Below is a small trained network, with its code and all its weights. Each question gives an input and a target symbol and asks what happens when units are switched off, that is, made to give their printed mean instead of their output.

import numpy as np


def w(rows, s, z=0):
    codes = np.array(rows[::2]) - 128.0
    scale = np.full(codes.shape[1], s)
    scale[-1] = z or s
    return codes * scale


def f(y):
    return y / 2 * (1 + np.tanh(0.7978845608 * (y + 0.044715 * y**3)))


def softmax(a):
    e = np.exp(a - a.max(-1, keepdims=True))
    return e / e.sum(-1, keepdims=True)


def log_softmax(a):
    a = a - a.max(-1, keepdims=True)
    return a - np.log(np.exp(a).sum(-1, keepdims=True))


def net(x, mask):
    ids = ['ΔΨαβγζημτ'.index(c) for c in x.split()]
    T = len(ids)
    res = E[ids] + P[:T]
    q, k, v = (res @ M[0].T for M in (Q, K, V))
    z = softmax(np.where(np.tri(T) > 0, q @ k.T / 2**0.5, -1e9)) @ v
    res = res + np.where(mask[0], z, O[0][:, -1]) @ O[0][:, :-1]
    y = f(res @ A[0][:, :-1].T + A[0][:, -1])
    res = res + np.where(mask[1:9], y, B[0][:, -1]) @ B[0][:, :-1]
    return log_softmax(res[-1] @ U[:, :-1].T + U[:, -1])


Q, K, V, O, A, B = {}, {}, {}, {}, {}, {}
E = w([
[133,145,144,170,100,137],'Δ',
[127,152,152,195,133,144],'Ψ',
[101,171,157,60,173,146],'α',
[109,164,148,55,141,140],'β',
[133,145,137,130,84,129],'γ',
[120,159,147,111,126,137],'ζ',
[108,166,156,117,159,146],'η',
[89,139,3,116,212,41],'μ',
[123,156,141,78,104,131],'τ',
],0.024)
P = w([
[110,133,150,137,107,113],'0',
[180,249,188,140,85,84],'1',
[148,205,136,142,91,108],'2',
[70,90,163,130,119,75],'3',
[89,137,173,147,108,94],'4',
[197,197,114,131,123,148],'5',
[115,97,100,126,139,135],'6',
[30,126,203,150,113,110],'7',
[180,224,69,145,109,141],'8',
[114,90,81,133,153,167],'9',
[55,144,178,173,151,119],'10',
[145,198,120,149,131,164],'11',
],0.018)
Q[0] = w([
[112,249,174,138,91,104],'h0',
[164,188,66,128,127,170],'h0',
],0.016)
K[0] = w([
[140,109,8,129,169,103],'h0',
[57,40,104,129,132,162],'h0',
],0.017)
V[0] = w([
[134,144,138,30,60,184],'h0',
[205,87,137,182,9,129],'h0',
],0.011)
O[0] = w([
[250,96,194,118,136,140,102],'h0',
[117,140,113,76,88,182,2],'h0',
],0.014,0.0082)
A[0] = w([
[103,181,132,103,32,164,144],'n0',
[74,123,102,153,197,82,37],'n1',
[168,178,193,157,101,125,236],'n2',
[202,115,175,126,137,195,102],'n3',
[124,136,99,50,164,90,236],'n4',
[170,159,172,123,113,241,122],'n5',
[250,105,179,116,122,143,2],'n6',
[153,207,106,138,141,141,206],'n7',
],0.011,0.0064)
B[0] = w([
[43,129,88,133,178,134,183],'n0',
[190,125,112,116,72,154,235],'n1',
[100,134,182,98,103,69,251],'n2',
[189,191,74,84,157,136,178],'n3',
[118,100,148,200,107,110,171],'n4',
[148,83,90,71,43,250,182],'n5',
[146,172,74,175,168,140,186],'n6',
[106,85,160,115,91,119,213],'n7',
],0.012,0.014)
U = w([
[35,179,104,170,147,111,209],'Δ',
[83,45,174,139,85,3,213],'Ψ',
[196,194,91,123,170,124,26],'α',
[117,195,112,138,214,32,3],'β',
[49,13,148,107,55,194,38],'γ',
[147,139,172,85,62,133,211],'ζ',
[157,68,94,76,59,230,58],'η',
[218,143,76,111,115,207,29],'μ',
[132,144,91,153,113,139,131],'τ',
],0.007,0.0047)

Each question gives the input, a string of symbols that net reads in full, and the target symbol t.
The units are the heads (2 rows each of Q, K, V and O) and the neurons (one row each of A and B). Each row of codes is followed by its name. A weight is (code - 128) times the scale printed after its matrix; where a second scale follows, it is the last column's (O, A, B and U).
mask holds one flag per unit, heads first, then neurons. A switched-off unit (its flag False) gives its mean, the last column of its rows in O or B, instead of its output. The means were averaged over made-up inputs and are rounded, as every weight is.
A unit's drop is (log p(t) with every unit on - log p(t) with that unit switched off) / (log p(t) with every unit on - log p(t) with every unit switched off).
The circuit of an input: a set's keep is (log p(t) with only the set's units on - log p(t) with every unit switched off) / (log p(t) with every unit on - log p(t) with every unit switched off). Starting from all 9 units, units are removed one at a time, each time the one whose removal leaves the highest keep (on an exact tie, the one counted first), for as long as the keep stays at least 0.8.
circuit, biggest first: the units of the circuit, biggest drop first
unit that matters most: the unit with the biggest drop
k most important neurons: the k neurons with the biggest drops, biggest first
input η ζ γ γ τ η γ μ Δ, target Ψ: circuit, biggest first => (n7 n3)
input Ψ β β ζ η, target α: circuit, biggest first => (h0 n6)
input γ ζ ζ, target η: 2 most important neurons => (n5 n3)
input τ Δ ζ, target μ: circuit, biggest first => (h0 n6)
input β β η τ ζ τ, target μ: circuit, biggest first => (h0 n5 n6)
input β β β Δ Ψ Ψ β γ Ψ η τ, target Δ: 2 most important neurons => (n0 n5)
input μ α γ, target Ψ: circuit, biggest first => (n3 n5)
input γ Ψ μ η γ Δ ζ η τ, target Ψ: unit that matters most => n7
input α τ ζ Δ, target μ: 3 most important neurons => (n5 n6 n3)
input Ψ η ζ ζ γ γ Ψ η η, target Δ: circuit, biggest first => (h0 n0)
input β η γ ζ α Ψ Ψ ζ, target Δ: circuit, biggest first => (h0 n0 n1)
input ζ β Ψ, target ζ: 2 most important neurons => (n2 n5)
input α Δ Ψ Δ, target γ: circuit, biggest first => (h0 n0)
input β Δ η Δ η γ γ η Δ γ, target Ψ: circuit, biggest first => (n5)
input γ Δ ζ τ η μ β, target Ψ: circuit, biggest first => (n5 n4)
input γ α η η η η Ψ γ μ, target Ψ: circuit, biggest first => (n4 n7)
input Ψ β γ τ μ ζ ζ τ μ η, target μ: circuit, biggest first => (h0 n3)
input Ψ Ψ η η, target Δ: circuit, biggest first => (h0 n5 n0)
input β γ γ, target α: 4 most important neurons => (n6 n3 n2 n1)
input η α α Δ η η μ α ζ, target Ψ: unit that matters most => n7
input η β β γ ζ Ψ τ α η γ, target β: 3 most important neurons => (n5 n1 n7)
input Ψ η γ Ψ Δ τ Ψ τ τ μ, target Ψ: 2 most important neurons => (n4 n3)
input ζ Ψ γ τ Ψ γ, target μ: 3 most important neurons => (n5 n6 n3)
input β α Ψ, target α: 3 most important neurons => (n6 n3 n2)
input ζ γ β Ψ ζ, target α: 2 most important neurons => (n6 n3)
input Δ η τ Ψ Ψ α η Ψ Ψ τ ζ, target Δ: 2 most important neurons => (n5 n0)
input η ζ α ζ, target ζ: 2 most important neurons => (n0 n2)
input γ β β Ψ γ, target α: 2 most important neurons => (n6 n3)
input γ β τ η η γ ζ η Δ Ψ γ, target γ: 2 most important neurons => (n5 n0)
input α η ζ, target β: most important neuron => (n6)
